Below are the code and all the weights of a small trained network. Each question names an input and a class and asks about switching units off, where a switched-off unit gives its printed mean instead of its output.

import numpy as np


def w(rows, s, z=0):
    codes = np.array(rows[::2]) - 128.0
    scale = np.full(codes.shape[1], s)
    scale[-1] = z or s
    return codes * scale


def f(y):
    return np.maximum(y, 0)


def log_softmax(a):
    a = a - a.max(-1, keepdims=True)
    return a - np.log(np.exp(a).sum(-1, keepdims=True))


def net(x, mask):
    res = np.array(x, float).reshape(1, 4) / 4 @ E
    y = f(res @ A[0][:, :-1].T + A[0][:, -1])
    res = res + np.where(mask, y, B[0][:, -1]) @ B[0][:, :-1]
    return log_softmax(res[-1] @ U[:, :-1].T + U[:, -1])


A, B = {}, {}
E = w([
[125,133,120,147,146,112,111,126,129,141],'x0',
[3,44,209,94,125,53,147,231,45,211],'x1',
[200,160,18,41,24,40,27,194,55,151],'x2',
[155,180,161,29,252,27,228,81,64,55],'x3',
],0.0046)
A[0] = w([
[116,164,158,53,231,8,197,140,58,78,164],'N0',
[152,174,162,27,222,45,236,95,91,38,190],'N1',
[25,31,204,106,135,31,179,243,61,211,37],'N2',
[209,162,34,70,54,78,50,174,83,147,60],'N3',
[4,44,214,64,142,34,164,236,44,210,31],'N4',
[234,217,65,149,149,176,111,48,197,59,4],'N5',
[212,166,35,47,44,53,53,213,59,111,33],'N6',
[88,100,208,165,180,203,225,89,187,110,234],'N7',
[173,94,86,156,32,224,78,123,199,157,218],'N8',
[235,212,68,119,156,170,162,34,177,20,79],'N9',
[228,173,26,31,58,46,55,209,53,147,29],'N10',
[204,218,135,64,232,46,197,58,101,43,111],'N11',
[231,216,76,149,128,169,119,39,175,53,29],'N12',
[43,95,236,213,226,235,226,39,235,92,4],'N13',
],0.0039,0.0032)
B[0] = w([
[76,128,71,201,17,188,47,231,213,229,226],'N0',
[108,101,94,202,28,150,65,227,204,230,240],'N1',
[18,219,94,29,184,241,20,36,17,60,213],'N2',
[206,223,233,232,192,59,155,219,120,48,179],'N3',
[14,218,117,25,201,241,21,29,10,48,220],'N4',
[14,217,102,28,204,232,25,28,22,51,176],'N5',
[188,234,236,245,203,73,171,218,97,49,184],'N6',
[198,226,225,188,106,59,165,181,143,167,253],'N7',
[60,190,109,131,56,209,30,171,124,225,223],'N8',
[26,220,103,35,146,228,34,52,34,118,195],'N9',
[213,234,240,249,200,72,160,225,92,36,188],'N10',
[79,81,61,199,21,161,54,228,218,216,209],'N11',
[25,214,121,40,182,226,28,54,36,81,177],'N12',
[218,233,243,254,212,29,186,235,106,34,222],'N13',
],0.0042,0.0055)
U = w([
[14,159,96,17,236,237,73,15,12,27,29],'0',
[239,170,244,250,245,27,206,213,139,11,11],'1',
[138,148,116,140,78,146,119,142,165,210,254],'2',
[65,60,32,218,11,211,61,219,233,247,40],'3',
[211,46,40,31,129,60,214,65,224,219,236],'4',
[239,2,11,14,240,22,242,16,241,26,2],'5',
],0.0045,0.0041)

Each question gives the input, the list of numbers given to net, and the class t.
The units are the neurons (one row each of A and B). Each row of codes is followed by its name. A weight is (code - 128) times the scale printed after its matrix; where a second scale follows, it is the last column's (A, B and U).
mask holds one flag per neuron, in row order. A switched-off neuron (its flag False) gives its mean, the last column of its row in B, instead of its output. The means were averaged over made-up inputs and are rounded, as every weight is.
A unit's drop is (log p(t) with every unit on - log p(t) with that unit switched off) / (log p(t) with every unit on - log p(t) with every unit switched off).
The circuit of an input: a set's keep is (log p(t) with only the set's units on - log p(t) with every unit switched off) / (log p(t) with every unit on - log p(t) with every unit switched off). Starting from the 12 units with the biggest drops (on a tie, the unit counted first), units are removed one at a time, each time the one whose removal leaves the highest keep (on an exact tie, the one counted first), for as long as the keep stays at least 0.8.
circuit, biggest first: the units of the circuit, biggest drop first
unit that matters most: the unit with the biggest drop
top k neurons: the k neurons with the biggest drops, biggest first
drop when u is switched off: that unit's drop, to one decimal
input [-5,8,4,3], class 0: circuit, biggest first => (N4)
input [-2,-2,5,3], class 1: circuit, biggest first => (N10; N6)
input [4,-6,-2,7], class 3: circuit, biggest first => (N11; N1)
input [2,-6,-3,8], class 3: top 3 neurons => (N11; N1; N0)
input [0,6,-3,0], class 0: circuit, biggest first => (N4; N2)
input [8,-5,-5,7], class 2: circuit, biggest first => (N11; N1)
input [8,-4,-6,6], class 2: circuit, biggest first => (N1; N0)
input [6,-6,-4,8], class 3: top 3 neurons => (N11; N1; N0)
input [-7,7,-2,1], class 0: top 2 neurons => (N4; N2)
input [-8,-2,8,4], class 1: top 3 neurons => (N10; N6; N3)
input [0,7,-8,-6], class 1: top 2 neurons => (N13; N7)
input [-4,-3,6,3], class 1: top 3 neurons => (N10; N6; N3)
input [1,-8,6,-2], class 0: top 3 neurons => (N5; N12; N9)
input [1,-4,-8,-5], class 1: circuit, biggest first => (N13)
input [5,5,-7,-6], class 1: top 2 neurons => (N13; N7)
input [2,-4,8,4], class 1: top 2 neurons => (N10; N6)
input [2,8,-2,-2], class 0: drop when N4 is switched off => 0.1
input [-3,-4,-3,5], class 3: drop when N0 is switched off => 0.1
input [-3,8,-7,2], class 0: top 2 neurons => (N4; N2)
input [-4,-3,-5,-4], class 1: unit that matters most => N13
input [-3,-4,8,-7], class 1: drop when N10 is switched off => 0.2
input [2,-5,4,-5], class 0: drop when N7 is switched off => 0.3
